Below are the code and all the weights of a small trained network. Each question names an input and a target symbol and asks about switching units off, where a switched-off unit gives its printed mean instead of its output.

import numpy as np


def w(rows, s, z=0):
    codes = np.array(rows[::2]) - 128.0
    scale = np.full(codes.shape[1], s)
    scale[-1] = z or s
    return codes * scale


def f(y):
    return y / 2 * (1 + np.tanh(0.7978845608 * (y + 0.044715 * y**3)))


def softmax(a):
    e = np.exp(a - a.max(-1, keepdims=True))
    return e / e.sum(-1, keepdims=True)


def log_softmax(a):
    a = a - a.max(-1, keepdims=True)
    return a - np.log(np.exp(a).sum(-1, keepdims=True))


def net(x, mask):
    ids = ['αβγδζηθλμξπστφψ'.index(c) for c in x.split()]
    T = len(ids)
    res = E[ids] + P[:T]
    u = 0
    for l in range(2):
        r = res
        for j in range(3):
            rows = slice(4 * j, 4 * j + 4)
            q, k, v = (r @ M[l][rows].T for M in (Q, K, V))
            z = softmax(np.where(np.tri(T) > 0, q @ k.T / 4**0.5, -1e9)) @ v
            o = O[l][rows]
            res = res + np.where(mask[u + j], z, o[:, -1]) @ o[:, :-1]
        u += 3
        y = f(res @ A[l][:, :-1].T + A[l][:, -1])
        res = res + np.where(mask[u : u + 12], y, B[l][:, -1]) @ B[l][:, :-1]
        u += 12
    return log_softmax(res[-1] @ U[:, :-1].T + U[:, -1])


Q, K, V, O, A, B = {}, {}, {}, {}, {}, {}
E = w([
[168,240,83,249],'α',
[109,88,181,83],'β',
[141,71,95,178],'γ',
[115,89,188,188],'δ',
[172,238,116,217],'ζ',
[121,157,183,119],'η',
[146,104,20,113],'θ',
[117,158,146,122],'λ',
[65,161,133,74],'μ',
[194,177,123,147],'ξ',
[97,99,134,201],'π',
[187,179,36,41],'σ',
[215,28,116,80],'τ',
[120,191,65,47],'φ',
[99,197,141,149],'ψ',
],0.017)
P = w([
[93,123,154,144],'0',
[134,100,132,187],'1',
[108,69,134,166],'2',
[100,94,122,140],'3',
[107,128,90,142],'4',
[98,146,65,136],'5',
[103,177,31,121],'6',
[87,181,28,134],'7',
[128,253,15,176],'8',
],0.0075)
Q[0] = w([
[63,157,5,32],'L0H0',
[237,120,187,47],'L0H0',
[50,141,77,132],'L0H0',
[86,13,146,76],'L0H0',
[132,54,104,181],'L0H1',
[118,179,242,101],'L0H1',
[99,110,100,187],'L0H1',
[109,145,99,145],'L0H1',
[143,140,137,67],'L0H2',
[115,117,123,112],'L0H2',
[89,113,93,150],'L0H2',
[96,118,98,143],'L0H2',
],0.015)
K[0] = w([
[72,143,29,45],'L0H0',
[251,68,132,143],'L0H0',
[73,175,98,71],'L0H0',
[138,57,196,67],'L0H0',
[80,142,161,174],'L0H1',
[135,70,33,173],'L0H1',
[50,116,131,132],'L0H1',
[105,127,135,94],'L0H1',
[156,134,151,194],'L0H2',
[160,151,145,139],'L0H2',
[162,138,150,84],'L0H2',
[155,131,147,97],'L0H2',
],0.015)
V[0] = w([
[140,95,91,112],'L0H0',
[198,157,83,77],'L0H0',
[163,188,180,100],'L0H0',
[117,113,196,115],'L0H0',
[100,165,165,124],'L0H1',
[173,97,149,96],'L0H1',
[104,122,76,139],'L0H1',
[112,122,63,171],'L0H1',
[125,110,118,144],'L0H2',
[181,102,134,245],'L0H2',
[2,143,124,150],'L0H2',
[125,193,169,117],'L0H2',
],0.012)
O[0] = w([
[112,123,163,179,135],'L0H0',
[49,66,212,123,210],'L0H0',
[88,140,128,56,115],'L0H0',
[128,224,96,134,3],'L0H0',
[87,188,164,90,133],'L0H1',
[186,119,148,155,81],'L0H1',
[124,62,75,120,170],'L0H1',
[104,68,65,138,173],'L0H1',
[125,106,135,139,135],'L0H2',
[30,151,207,184,136],'L0H2',
[103,55,1,116,164],'L0H2',
[100,198,101,107,112],'L0H2',
],0.0087,0.0051)
A[0] = w([
[182,190,139,168,201],'L0N0',
[112,75,62,144,139],'L0N1',
[187,135,203,228,78],'L0N2',
[68,149,80,65,211],'L0N3',
[16,172,161,122,176],'L0N4',
[110,34,106,152,141],'L0N5',
[254,150,158,175,93],'L0N6',
[169,136,95,155,164],'L0N7',
[154,72,127,47,186],'L0N8',
[222,147,83,123,47],'L0N9',
[190,206,164,28,4],'L0N10',
[234,220,100,188,169],'L0N11',
],0.0071,0.0043)
B[0] = w([
[190,105,116,104,152],'L0N0',
[165,172,166,115,239],'L0N1',
[145,170,149,65,157],'L0N2',
[190,142,157,171,239],'L0N3',
[215,84,43,116,208],'L0N4',
[183,208,122,119,253],'L0N5',
[22,111,89,135,142],'L0N6',
[109,117,184,107,159],'L0N7',
[89,65,64,177,194],'L0N8',
[9,139,99,107,137],'L0N9',
[113,61,142,52,124],'L0N10',
[169,71,152,134,178],'L0N11',
],0.011,0.006)
Q[1] = w([
[139,61,189,87],'L1H0',
[215,143,76,8],'L1H0',
[85,204,123,82],'L1H0',
[133,179,102,202],'L1H0',
[99,170,134,81],'L1H1',
[231,75,112,139],'L1H1',
[180,137,162,92],'L1H1',
[35,186,96,165],'L1H1',
[7,200,167,35],'L1H2',
[151,80,90,145],'L1H2',
[179,116,159,65],'L1H2',
[218,119,152,149],'L1H2',
],0.016)
K[1] = w([
[100,191,75,65],'L1H0',
[232,129,127,53],'L1H0',
[136,14,90,152],'L1H0',
[143,133,163,182],'L1H0',
[113,111,122,168],'L1H1',
[137,110,97,6],'L1H1',
[86,123,109,94],'L1H1',
[178,163,130,246],'L1H1',
[68,122,157,8],'L1H2',
[120,162,109,178],'L1H2',
[120,117,72,103],'L1H2',
[183,87,88,158],'L1H2',
],0.017)
V[1] = w([
[177,95,114,99],'L1H0',
[117,125,82,168],'L1H0',
[117,124,78,172],'L1H0',
[107,144,139,136],'L1H0',
[143,197,143,44],'L1H1',
[123,220,88,180],'L1H1',
[221,197,159,114],'L1H1',
[45,158,109,38],'L1H1',
[165,139,168,2],'L1H2',
[155,7,33,109],'L1H2',
[107,143,103,143],'L1H2',
[195,42,186,136],'L1H2',
],0.0088)
O[1] = w([
[65,95,143,141,220],'L1H0',
[124,151,170,105,149],'L1H0',
[128,159,177,98,153],'L1H0',
[153,143,125,122,84],'L1H0',
[98,121,60,206,147],'L1H1',
[177,219,137,145,76],'L1H1',
[150,114,148,220,200],'L1H1',
[70,138,17,133,66],'L1H1',
[182,65,92,250,12],'L1H2',
[2,168,136,162,254],'L1H2',
[125,161,123,107,135],'L1H2',
[92,33,170,150,191],'L1H2',
],0.0085,0.0059)
A[1] = w([
[2,225,126,94,99],'L1N0',
[234,72,118,91,145],'L1N1',
[69,175,173,66,74],'L1N2',
[197,99,55,235,1],'L1N3',
[185,194,28,157,73],'L1N4',
[138,208,142,86,32],'L1N5',
[9,129,61,232,103],'L1N6',
[148,135,131,32,156],'L1N7',
[180,46,148,16,117],'L1N8',
[97,32,88,118,67],'L1N9',
[187,93,186,246,22],'L1N10',
[247,144,152,67,57],'L1N11',
],0.0043,0.008)
B[1] = w([
[162,90,90,157,218],'L1N0',
[187,131,94,148,178],'L1N1',
[96,85,118,172,155],'L1N2',
[3,144,135,125,148],'L1N3',
[166,143,199,160,133],'L1N4',
[20,72,131,132,133],'L1N5',
[176,123,132,79,254],'L1N6',
[110,132,102,159,172],'L1N7',
[107,153,168,151,166],'L1N8',
[171,170,167,90,169],'L1N9',
[87,157,123,61,172],'L1N10',
[57,117,44,53,157],'L1N11',
],0.013,0.0061)
U = w([
[2,208,126,138,3],'α',
[137,57,125,152,35],'β',
[120,193,149,18,84],'γ',
[196,117,138,78,104],'δ',
[120,188,136,175,117],'ζ',
[80,111,78,93,79],'η',
[127,141,173,131,192],'θ',
[112,121,115,206,147],'λ',
[118,167,49,153,183],'μ',
[72,113,101,213,108],'ξ',
[101,195,143,118,213],'π',
[90,87,144,49,74],'σ',
[80,115,190,156,160],'τ',
[110,86,91,81,176],'φ',
[120,153,118,185,236],'ψ',
],0.0073,0.006)

Each question gives the input, a string of symbols that net reads in full, and the target symbol t.
The units are the heads (4 rows each of Q, K, V and O) and the neurons (one row each of A and B). Each row of codes is followed by its name. A weight is (code - 128) times the scale printed after its matrix; where a second scale follows, it is the last column's (O, A, B and U).
mask holds one flag per unit, layer by layer, with each layer's heads first. A switched-off unit (its flag False) gives its mean, the last column of its rows in O or B, instead of its output. The means were averaged over made-up inputs and are rounded, as every weight is.
A unit's drop is (log p(t) with every unit on - log p(t) with that unit switched off) / (log p(t) with every unit on - log p(t) with every unit switched off).
The circuit of an input: a set's keep is (log p(t) with only the set's units on - log p(t) with every unit switched off) / (log p(t) with every unit on - log p(t) with every unit switched off). Starting from the 12 units with the biggest drops (on a tie, the unit counted first), units are removed one at a time, each time the one whose removal leaves the highest keep (on an exact tie, the one counted first), for as long as the keep stays at least 0.8.
circuit, biggest first: the units of the circuit, biggest drop first
top k neurons: the k neurons with the biggest drops, biggest first
top k neurons in layer l: the k neurons of layer l with the biggest drops, biggest first
heads that matter: for each layer, one digit per head in row order, 1 if its drop is at least 0.15 and else 0, layers parted by /
input μ γ α, target μ: heads that matter -> 101 / 011
input α ζ γ, target α: heads that matter -> 011 / 001
input θ θ τ γ μ, target τ: circuit, biggest first -> [L1H2 L0H2]
input π ζ π ζ, target γ: circuit, biggest first -> [L1H2 L1H1]
input μ θ ζ, target μ: circuit, biggest first -> [L0H2 L1H1]
input β μ μ γ θ ψ α λ φ, target φ: top 4 neurons -> [L0N4 L0N10 L0N5 L1N6]
input σ λ π, target σ: heads that matter -> 001 / 010
input μ η π θ γ, target μ: circuit, biggest first -> [L0H0 L1H1]
input π θ θ, target γ: circuit, biggest first -> [L0H2 L0H0 L1H2 L1H1]
input μ θ θ λ θ ψ α μ, target μ: circuit, biggest first -> [L0H0 L1H1 L0H2 L0H1]
input μ μ γ θ θ ζ φ, target μ: top 2 neurons -> [L0N4 L0N9]
input μ θ θ, target μ: circuit, biggest first -> [L0H0 L1H1]
input μ θ μ θ γ ψ, target μ: circuit, biggest first -> [L0H0 L0H2 L1H1]
input π φ α θ θ ξ, target γ: circuit, biggest first -> [L1H2]
input α α θ λ δ μ ζ, target α: heads that matter -> 011 / 001
input β λ λ θ ζ φ σ μ, target φ: circuit, biggest first -> [L0H0 L1H1 L0N4]
input μ ζ ψ λ μ η, target μ: circuit, biggest first -> [L0H0 L1H1 L1H2]
input π θ λ, target γ: top neuron in layer 1 -> [L1N11]
input μ λ δ β, target μ: heads that matter -> 101 / 010
input σ λ θ, target σ: top 3 neurons -> [L0N8 L0N5 L0N10]
input α λ α ψ σ γ θ δ, target α: top neuron -> [L0N4]
input μ δ γ ζ μ, target μ: circuit, biggest first -> [L0N4 L0H0 L1H1]
input θ γ γ ξ η λ, target τ: heads that matter -> 011 / 011
input φ β α, target φ: top 2 neurons in layer 0 -> [L0N11 L0N9]
input μ θ μ η π θ γ γ, target μ: top 2 neurons -> [L0N9 L0N11]
input γ λ β π, target δ: top 2 neurons -> [L0N5 L0N2]
input π θ λ θ α π σ δ, target γ: top 2 neurons -> [L0N8 L0N1]
input φ π δ, target φ: top 3 neurons -> [L0N11 L1N6 L1N0]
input θ θ φ, target τ: heads that matter -> 111 / 011
input α φ λ φ μ ψ, target α: top 2 neurons in layer 1 -> [L1N5 L1N6]
